Here is a tiny trained network, its code and every weight. The questions are about switching its units off for an input and a target symbol, where a switched-off unit gives its printed mean instead of its output.

import numpy as np


def w(rows, s, z=0):
    codes = np.array(rows[::2]) - 128.0
    scale = np.full(codes.shape[1], s)
    scale[-1] = z or s
    return codes * scale


def norm(h):
    return h / np.sqrt((h * h).mean(-1, keepdims=True) + 1e-5)


def f(y):
    return np.maximum(y, 0)


def softmax(a):
    e = np.exp(a - a.max(-1, keepdims=True))
    return e / e.sum(-1, keepdims=True)


def log_softmax(a):
    a = a - a.max(-1, keepdims=True)
    return a - np.log(np.exp(a).sum(-1, keepdims=True))


def net(x, mask):
    ids = ['ηλμπψω'.index(c) for c in x.split()]
    T = len(ids)
    res = E[ids] + P[:T]
    u = 0
    for l in range(2):
        r = norm(res)
        for j in range(2):
            rows = slice(3 * j, 3 * j + 3)
            q, k, v = (r @ M[l][rows].T for M in (Q, K, V))
            z = softmax(np.where(np.tri(T) > 0, q @ k.T / 3**0.5, -1e9)) @ v
            o = O[l][rows]
            res = res + np.where(mask[u + j], z, o[:, -1]) @ o[:, :-1]
        u += 2
        y = f(norm(res) @ A[l][:, :-1].T + A[l][:, -1])
        res = res + np.where(mask[u : u + 8], y, B[l][:, -1]) @ B[l][:, :-1]
        u += 8
    return log_softmax(norm(res)[-1] @ U[:, :-1].T + U[:, -1])


Q, K, V, O, A, B = {}, {}, {}, {}, {}, {}
E = w([
[201,132,105,133,217,148,158,53,148],'η',
[138,158,146,156,70,186,56,128,134],'λ',
[124,94,153,4,128,112,93,113,170],'μ',
[112,74,89,139,125,55,44,96,127],'π',
[91,166,71,125,137,115,154,164,183],'ψ',
[215,125,108,117,103,57,90,187,110],'ω',
],0.0036)
P = w([
[125,252,71,70,123,132,89,89,85],'0',
[118,131,58,94,112,183,123,135,86],'1',
[118,205,121,100,162,106,85,123,133],'2',
[128,116,64,103,117,175,131,149,125],'3',
[129,181,134,117,153,96,92,128,145],'4',
[140,102,78,118,109,169,134,157,145],'5',
[143,170,149,135,137,97,111,121,156],'6',
[136,81,96,125,117,165,144,160,159],'7',
[149,153,157,146,131,91,123,111,163],'8',
[140,59,119,148,118,161,145,164,166],'9',
[147,138,179,159,122,87,143,106,160],'10',
[148,26,148,170,121,158,161,162,185],'11',
[153,129,192,166,119,80,149,104,159],'12',
],0.0037)
Q[0] = w([
[139,132,191,157,60,177,13,134,106],'0.h0',
[132,209,207,151,151,47,107,73,139],'0.h0',
[109,188,188,123,154,83,98,100,71],'0.h0',
[197,105,82,133,109,142,113,154,255],'0.h1',
[159,88,87,95,134,177,108,105,90],'0.h1',
[96,92,140,135,114,180,179,144,53],'0.h1',
],0.008)
K[0] = w([
[134,197,123,123,112,253,86,104,104],'0.h0',
[81,101,184,178,11,116,27,157,154],'0.h0',
[55,150,149,137,24,120,54,192,157],'0.h0',
[124,93,224,240,113,67,192,127,234],'0.h1',
[98,217,126,127,105,95,129,130,124],'0.h1',
[141,198,122,88,144,113,102,69,56],'0.h1',
],0.006)
V[0] = w([
[117,129,133,130,135,80,118,90,115],'0.h0',
[226,124,186,205,168,165,145,21,155],'0.h0',
[72,74,68,161,151,118,69,21,128],'0.h0',
[237,91,167,75,101,156,3,43,12],'0.h1',
[89,104,100,155,158,27,122,109,154],'0.h1',
[90,167,142,228,50,221,59,145,150],'0.h1',
],0.0024)
O[0] = w([
[125,129,127,138,128,132,103,104,118,121],'0.h0',
[92,112,128,135,184,141,47,192,142,128],'0.h0',
[80,100,108,158,122,93,111,108,115,156],'0.h0',
[169,105,71,125,113,143,89,112,253,1],'0.h1',
[92,161,124,144,125,134,101,91,79,152],'0.h1',
[119,88,143,136,153,81,196,110,149,124],'0.h1',
],0.0037,0.0027)
A[0] = w([
[96,127,146,143,124,123,129,151,105,91],'0.n0',
[163,138,147,131,87,97,175,57,150,70],'0.n1',
[134,112,126,131,118,132,131,124,140,38],'0.n2',
[145,101,119,124,57,192,202,136,138,71],'0.n3',
[87,64,67,150,154,162,110,137,101,42],'0.n4',
[131,124,118,135,109,136,121,128,146,68],'0.n5',
[129,148,124,118,74,103,157,92,150,17],'0.n6',
[112,3,67,166,50,151,127,73,90,6],'0.n7',
],0.0039,0.0015)
B[0] = w([
[140,139,124,119,135,134,129,102,110,186],'0.n0',
[98,116,125,151,148,159,97,180,145,218],'0.n1',
[129,141,130,141,116,134,116,136,129,128],'0.n2',
[61,140,133,158,101,81,176,50,114,177],'0.n3',
[141,154,160,102,159,151,89,202,143,248],'0.n4',
[121,146,152,130,123,125,130,129,116,136],'0.n5',
[128,118,141,150,171,133,90,136,134,171],'0.n6',
[191,255,187,97,159,83,187,189,153,174],'0.n7',
],0.0035,0.0014)
Q[1] = w([
[130,101,134,17,118,138,55,83,150],'1.h0',
[156,94,120,70,218,146,193,58,127],'1.h0',
[81,86,159,38,130,41,126,170,116],'1.h0',
[70,192,165,161,90,94,130,175,158],'1.h1',
[40,89,29,100,127,125,179,211,132],'1.h1',
[170,45,129,72,17,171,32,148,2],'1.h1',
],0.0077)
K[1] = w([
[130,95,93,13,78,190,98,66,112],'1.h0',
[92,62,100,82,194,175,167,162,129],'1.h0',
[115,92,146,2,104,48,113,118,123],'1.h0',
[127,105,184,131,134,83,207,123,72],'1.h1',
[117,203,111,90,121,140,101,99,10],'1.h1',
[142,165,32,105,105,122,138,100,202],'1.h1',
],0.0082)
V[1] = w([
[92,137,164,160,69,169,141,83,124],'1.h0',
[168,110,97,136,100,215,68,125,181],'1.h0',
[134,125,56,64,60,105,117,95,86],'1.h0',
[206,108,80,196,146,86,137,159,98],'1.h1',
[146,184,144,210,132,206,115,86,129],'1.h1',
[93,150,142,145,3,109,96,195,118],'1.h1',
],0.0036)
O[1] = w([
[124,172,91,125,160,64,160,139,170,7],'1.h0',
[91,125,164,117,140,90,179,141,34,59],'1.h0',
[137,73,195,214,131,110,167,162,162,189],'1.h0',
[196,146,86,192,131,67,125,155,107,119],'1.h1',
[93,156,130,225,152,186,138,172,166,163],'1.h1',
[107,129,134,76,121,122,69,184,1,89],'1.h1',
],0.0037,0.0015)
A[1] = w([
[188,57,105,147,73,143,166,147,69,27],'1.n0',
[71,99,127,153,155,245,28,254,150,107],'1.n1',
[90,23,144,86,109,150,202,108,96,132],'1.n2',
[63,88,52,164,123,149,235,114,75,1],'1.n3',
[94,181,120,106,127,113,116,95,152,136],'1.n4',
[161,94,119,88,207,129,145,99,65,100],'1.n5',
[124,85,84,147,137,119,92,145,184,139],'1.n6',
[63,175,119,154,133,125,231,138,91,56],'1.n7',
],0.0046,0.0033)
B[1] = w([
[64,90,164,39,139,159,113,51,207,135],'1.n0',
[119,20,93,142,196,190,127,253,137,254],'1.n1',
[155,172,103,205,167,132,136,120,135,148],'1.n2',
[95,62,22,137,124,40,12,91,173,146],'1.n3',
[123,60,126,128,115,147,143,120,113,176],'1.n4',
[88,113,148,115,71,113,85,200,124,156],'1.n5',
[122,132,147,141,133,137,128,114,62,164],'1.n6',
[140,135,215,126,101,141,139,125,32,175],'1.n7',
],0.0057,0.0053)
U = w([
[114,60,121,146,177,179,106,216,130,150],'η',
[112,166,213,136,86,140,180,114,39,179],'λ',
[163,180,116,205,178,145,182,58,190,203],'μ',
[208,213,70,94,112,64,111,186,120,100],'π',
[56,82,58,174,99,58,73,57,96,10],'ψ',
[105,95,139,2,89,140,124,72,192,88],'ω',
],0.0059,0.0013)

Each question gives the input, a string of symbols that net reads in full, and the target symbol t.
The units are the heads (3 rows each of Q, K, V and O) and the neurons (one row each of A and B). Each row of codes is followed by its name. A weight is (code - 128) times the scale printed after its matrix; where a second scale follows, it is the last column's (O, A, B and U).
mask holds one flag per unit, layer by layer, with each layer's heads first. A switched-off unit (its flag False) gives its mean, the last column of its rows in O or B, instead of its output. The means were averaged over made-up inputs and are rounded, as every weight is.
A unit's drop is (log p(t) with every unit on - log p(t) with that unit switched off) / (log p(t) with every unit on - log p(t) with every unit switched off).
The circuit of an input: a set's keep is (log p(t) with only the set's units on - log p(t) with every unit switched off) / (log p(t) with every unit on - log p(t) with every unit switched off). Starting from the 12 units with the biggest drops (on a tie, the unit counted first), units are removed one at a time, each time the one whose removal leaves the highest keep (on an exact tie, the one counted first), for as long as the keep stays at least 0.8.
units of the circuit, in order: the units of the circuit, biggest drop first
unit that matters most: the unit with the biggest drop
k most important neurons: the k neurons with the biggest drops, biggest first
top k neurons in layer l: the k neurons of layer l with the biggest drops, biggest first
heads that matter: for each layer, one digit per head in row order, 1 if its drop is at least 0.15 and else 0, layers parted by /
input ψ η η ψ ψ ψ ψ η ψ, target μ: units of the circuit, in order -> (1.n1, 1.h1)
input ω λ λ λ, target λ: 3 most important neurons -> (0.n7, 0.n3, 1.n7)
input ψ η ψ η η π η, target ψ: heads that matter -> 10 / 10
input ψ η ψ, target μ: unit that matters most -> 1.h1
input μ ψ ψ λ ψ π, target π: heads that matter -> 10 / 00
input ω ω ψ ψ ψ ψ π λ, target λ: 3 most important neurons -> (0.n7, 0.n3, 1.n1)
input ψ ψ ω ω ω, target π: heads that matter -> 00 / 00
input ψ λ ψ ψ ω ψ η ψ μ, target ω: units of the circuit, in order -> (1.n1, 1.n7)
input ψ η ψ η ψ η η, target μ: units of the circuit, in order -> (1.h1, 1.n1)
input ω ψ ω π ψ ψ λ η ω ψ λ, target μ: top 4 neurons in layer 1 -> (1.n1, 1.n7, 1.n5, 1.n6)
input λ ψ π ψ ψ π λ ω, target ω: heads that matter -> 10 / 00
input ψ λ ω ω, target ω: units of the circuit, in order -> (1.n0, 0.h0, 1.n1)
input ψ ψ λ ψ π ψ ψ ω ω, target π: 3 most important neurons -> (1.n1, 1.n7, 1.n4)
input ψ ψ ψ η λ μ η, target ω: heads that matter -> 11 / 01
input ψ ψ ψ ψ μ η ψ, target ω: heads that matter -> 00 / 11
input η ω η, target π: heads that matter -> 10 / 11
input μ ω ψ ω η ω ψ ψ ψ ω ψ, target π: heads that matter -> 00 / 11
input η μ ψ ψ ψ η ψ π ψ ω ψ λ η, target λ: units of the circuit, in order -> (1.n1)
input μ ψ ψ ψ η μ η, target ω: heads that matter -> 10 / 01
input λ ω η ψ η η ψ λ μ ψ η, target λ: 2 most important neurons -> (1.n1, 1.n5)
input η ω η ψ ψ η ψ λ η ψ μ, target ω: unit that matters most -> 1.h0
input ψ ω ψ μ, target μ: heads that matter -> 10 / 10
input η λ η ψ π ψ η η μ μ ψ ψ μ, target λ: heads that matter -> 01 / 00
input η ψ ψ ψ λ η λ μ ψ ψ ψ η λ, target ω: heads that matter -> 01 / 11
input ψ μ π π π, target ψ: top 2 neurons in layer 1 -> (1.n1, 1.n7)
input λ λ ψ ψ λ ω μ λ ω ω λ, target π: heads that matter -> 00 / 11
input ψ ψ λ ψ ψ ψ, target ψ: heads that matter -> 10 / 00
input μ ψ η η ψ ψ ψ ψ μ ψ λ π μ, target λ: top 3 neurons in layer 1 -> (1.n1, 1.n3, 1.n2)
